Below is a small trained network, with its code and all its weights. Each question gives an input and a target symbol and asks what happens when units are switched off, that is, made to give their printed mean instead of their output.

import numpy as np


def w(rows, s, z=0):
    codes = np.array(rows[::2]) - 128.0
    scale = np.full(codes.shape[1], s)
    scale[-1] = z or s
    return codes * scale


def norm(h):
    return h / np.sqrt((h * h).mean(-1, keepdims=True) + 1e-5)


def f(y):
    return y / 2 * (1 + np.tanh(0.7978845608 * (y + 0.044715 * y**3)))


def softmax(a):
    e = np.exp(a - a.max(-1, keepdims=True))
    return e / e.sum(-1, keepdims=True)


def log_softmax(a):
    a = a - a.max(-1, keepdims=True)
    return a - np.log(np.exp(a).sum(-1, keepdims=True))


def net(x, mask):
    ids = ['Ωαεζθστ'.index(c) for c in x.split()]
    T = len(ids)
    res = E[ids] + P[:T]
    u = 0
    for l in range(3):
        q, k, v = (norm(res) @ M[l].T for M in (Q, K, V))
        z = softmax(np.where(np.tri(T) > 0, q @ k.T / 4**0.5, -1e9)) @ v
        res = res + np.where(mask[u], z, O[l][:, -1]) @ O[l][:, :-1]
        u += 1
        y = f(norm(res) @ A[l][:, :-1].T + A[l][:, -1])
        res = res + np.where(mask[u : u + 4], y, B[l][:, -1]) @ B[l][:, :-1]
        u += 4
    return log_softmax(norm(res)[-1] @ U[:, :-1].T + U[:, -1])


Q, K, V, O, A, B = {}, {}, {}, {}, {}, {}
E = w([
[162,127,81,118,57,122,134],'Ω',
[94,161,153,127,74,31,105],'α',
[138,201,253,135,208,110,196],'ε',
[141,50,154,129,60,95,53],'ζ',
[166,102,148,98,48,136,126],'θ',
[79,154,184,168,133,218,93],'σ',
[151,148,140,73,84,96,82],'τ',
],0.018)
P = w([
[151,174,27,200,151,88,95],'0',
[166,135,147,9,103,161,227],'1',
[118,111,166,58,94,129,211],'2',
[100,108,183,84,69,122,179],'3',
[76,106,171,83,59,108,152],'4',
[64,105,149,109,41,100,132],'5',
[50,83,101,161,12,88,142],'6',
],0.011)
Q[0] = w([
[105,148,130,105,144,188,104],'L0H1',
[87,155,101,152,208,213,95],'L0H1',
[105,159,154,175,159,151,144],'L0H1',
[58,122,153,217,189,245,125],'L0H1',
],0.011)
K[0] = w([
[90,153,118,108,63,152,163],'L0H1',
[44,78,143,87,3,167,184],'L0H1',
[129,121,163,112,149,204,185],'L0H1',
[72,98,163,68,94,229,140],'L0H1',
],0.011)
V[0] = w([
[171,221,93,87,134,106,50],'L0H1',
[133,92,113,151,125,156,139],'L0H1',
[114,174,149,136,254,134,105],'L0H1',
[179,154,162,110,115,57,222],'L0H1',
],0.0098)
O[0] = w([
[85,134,106,12,173,111,132,254],'L0H1',
[165,145,126,138,99,114,154,108],'L0H1',
[88,116,39,147,124,94,99,109],'L0H1',
[107,132,171,135,117,140,39,124],'L0H1',
],0.011,0.0068)
A[0] = w([
[42,2,143,87,140,135,153,4],'L0N1',
[131,198,151,131,191,224,200,88],'L0N2',
[93,37,193,133,183,96,131,46],'L0N3',
[189,134,113,166,250,197,103,102],'L0N4',
],0.0089,0.0033)
B[0] = w([
[152,238,100,102,183,104,169,253],'L0N1',
[85,157,253,170,87,122,115,209],'L0N2',
[100,142,95,157,115,185,186,156],'L0N3',
[238,169,207,142,131,133,229,109],'L0N4',
],0.012,0.0022)
Q[1] = w([
[120,93,98,141,246,138,182],'L1H1',
[103,137,135,137,222,109,167],'L1H1',
[105,89,93,229,153,118,50],'L1H1',
[97,85,159,189,194,159,54],'L1H1',
],0.011)
K[1] = w([
[126,145,84,164,191,148,241],'L1H1',
[75,167,174,103,149,70,254],'L1H1',
[60,80,182,162,162,189,150],'L1H1',
[104,142,214,91,98,147,140],'L1H1',
],0.0088)
V[1] = w([
[165,78,62,144,176,75,212],'L1H1',
[173,159,175,93,254,136,189],'L1H1',
[148,229,36,65,130,160,162],'L1H1',
[210,154,57,118,213,75,85],'L1H1',
],0.0075)
O[1] = w([
[186,153,177,162,177,58,119,124],'L1H1',
[225,225,124,83,23,167,171,90],'L1H1',
[220,201,196,185,84,104,2,254],'L1H1',
[154,170,235,204,185,133,178,198],'L1H1',
],0.0081,0.0051)
A[1] = w([
[182,51,160,116,213,103,220,61],'L1N1',
[189,182,254,241,167,188,110,101],'L1N2',
[79,174,194,9,160,124,143,253],'L1N3',
[128,22,149,105,253,127,254,120],'L1N4',
],0.0093,0.0024)
B[1] = w([
[129,105,74,194,148,74,162,156],'L1N1',
[167,178,252,126,42,91,130,199],'L1N2',
[142,124,82,165,111,156,125,253],'L1N3',
[142,159,88,189,98,77,150,169],'L1N4',
],0.019,0.011)
Q[2] = w([
[252,141,37,77,83,40,77],'L2H1',
[130,177,89,155,112,58,65],'L2H1',
[131,129,146,190,71,150,196],'L2H1',
[198,148,76,70,115,132,89],'L2H1',
],0.014)
K[2] = w([
[250,157,70,91,203,33,118],'L2H1',
[150,129,136,126,199,68,174],'L2H1',
[70,33,92,125,109,166,138],'L2H1',
[152,149,94,138,145,27,109],'L2H1',
],0.011)
V[2] = w([
[119,125,177,207,107,111,121],'L2H1',
[41,136,104,190,218,179,126],'L2H1',
[97,196,186,162,142,202,134],'L2H1',
[2,121,126,162,148,75,31],'L2H1',
],0.009)
O[2] = w([
[141,119,141,216,85,101,62,185],'L2H1',
[142,169,2,160,87,139,154,2],'L2H1',
[83,141,126,132,69,99,30,155],'L2H1',
[208,152,59,153,112,244,88,83],'L2H1',
],0.011,0.0079)
A[2] = w([
[112,216,221,200,102,184,145,16],'L2N1',
[210,163,97,35,237,77,180,31],'L2N2',
[105,90,195,70,180,9,206,5],'L2N3',
[120,124,171,27,162,177,92,125],'L2N4',
],0.011,0.0015)
B[2] = w([
[251,209,240,158,95,152,124,253],'L2N1',
[12,218,199,202,233,145,84,204],'L2N2',
[205,19,112,139,153,253,114,246],'L2N3',
[126,175,48,110,87,23,242,186],'L2N4',
],0.011,0.0068)
U = w([
[184,190,224,135,78,138,113,234],'Ω',
[157,169,71,131,94,255,70,81],'α',
[68,90,110,94,113,100,26,216],'ε',
[165,127,84,188,134,58,166,12],'ζ',
[145,78,123,7,111,129,173,183],'θ',
[138,87,171,149,240,196,120,44],'σ',
[76,238,127,73,190,131,126,3],'τ',
],0.0077,0.00042)

Each question gives the input, a string of symbols that net reads in full, and the target symbol t.
The units are the heads (4 rows each of Q, K, V and O) and the neurons (one row each of A and B). Each row of codes is followed by its name. A weight is (code - 128) times the scale printed after its matrix; where a second scale follows, it is the last column's (O, A, B and U).
mask holds one flag per unit, layer by layer, with each layer's heads first. A switched-off unit (its flag False) gives its mean, the last column of its rows in O or B, instead of its output. The means were averaged over made-up inputs and are rounded, as every weight is.
A unit's drop is (log p(t) with every unit on - log p(t) with that unit switched off) / (log p(t) with every unit on - log p(t) with every unit switched off).
The circuit of an input: a set's keep is (log p(t) with only the set's units on - log p(t) with every unit switched off) / (log p(t) with every unit on - log p(t) with every unit switched off). Starting from the 12 units with the biggest drops (on a tie, the unit counted first), units are removed one at a time, each time the one whose removal leaves the highest keep (on an exact tie, the one counted first), for as long as the keep stays at least 0.8.
circuit, biggest first: the units of the circuit, biggest drop first
unit that matters most: the unit with the biggest drop
k most important neurons: the k neurons with the biggest drops, biggest first
top k neurons in layer l: the k neurons of layer l with the biggest drops, biggest first
input τ Ω Ω ε ε α, target τ: circuit, biggest first	L0H1, L1N2, L2H1
input α ζ Ω ζ Ω ε θ, target α: unit that matters most	L1N3
input σ Ω ζ ζ, target σ: circuit, biggest first	L2N3, L1N2, L2H1
input ε σ θ, target ε: circuit, biggest first	L0H1, L1H1
input α Ω τ ζ, target α: circuit, biggest first	L0H1, L1N2, L2H1
input α θ τ ζ Ω θ, target α: 2 most important neurons	L1N2, L1N3
input α Ω θ τ α θ Ω, target α: circuit, biggest first	L2H1, L1N2, L0H1
input Ω σ α σ, target α: circuit, biggest first	L1H1, L0H1, L1N2, L0N1
input ζ θ Ω Ω α θ, target ζ: 2 most important neurons	L0N1, L1N4
input τ ζ σ Ω ζ, target τ: circuit, biggest first	L0H1, L1N2, L2N2, L2H1
input α ζ ε τ ζ Ω τ, target α: circuit, biggest first	L2H1, L1N2
input σ Ω θ, target σ: 3 most important neurons	L2N3, L1N2, L2N2
input ζ Ω θ ε τ ε, target α: 2 most important neurons	L0N1, L1N2
input σ Ω ζ θ, target σ: unit that matters most	L0H1
input σ τ Ω σ ζ, target σ: top 2 neurons in layer 2	L2N3, L2N2
input α α τ Ω, target α: circuit, biggest first	L0H1, L2H1, L1N2
input θ ε ζ τ ε, target α: 2 most important neurons	L1N2, L0N1
input τ ζ Ω τ θ, target τ: 2 most important neurons	L1N2, L2N2
input σ Ω τ, target σ: 3 most important neurons	L2N3, L1N2, L2N2
input α Ω σ Ω α, target α: top 2 neurons in layer 1	L1N3, L1N2
input θ ε θ, target θ: top neuron in layer 1	L1N2
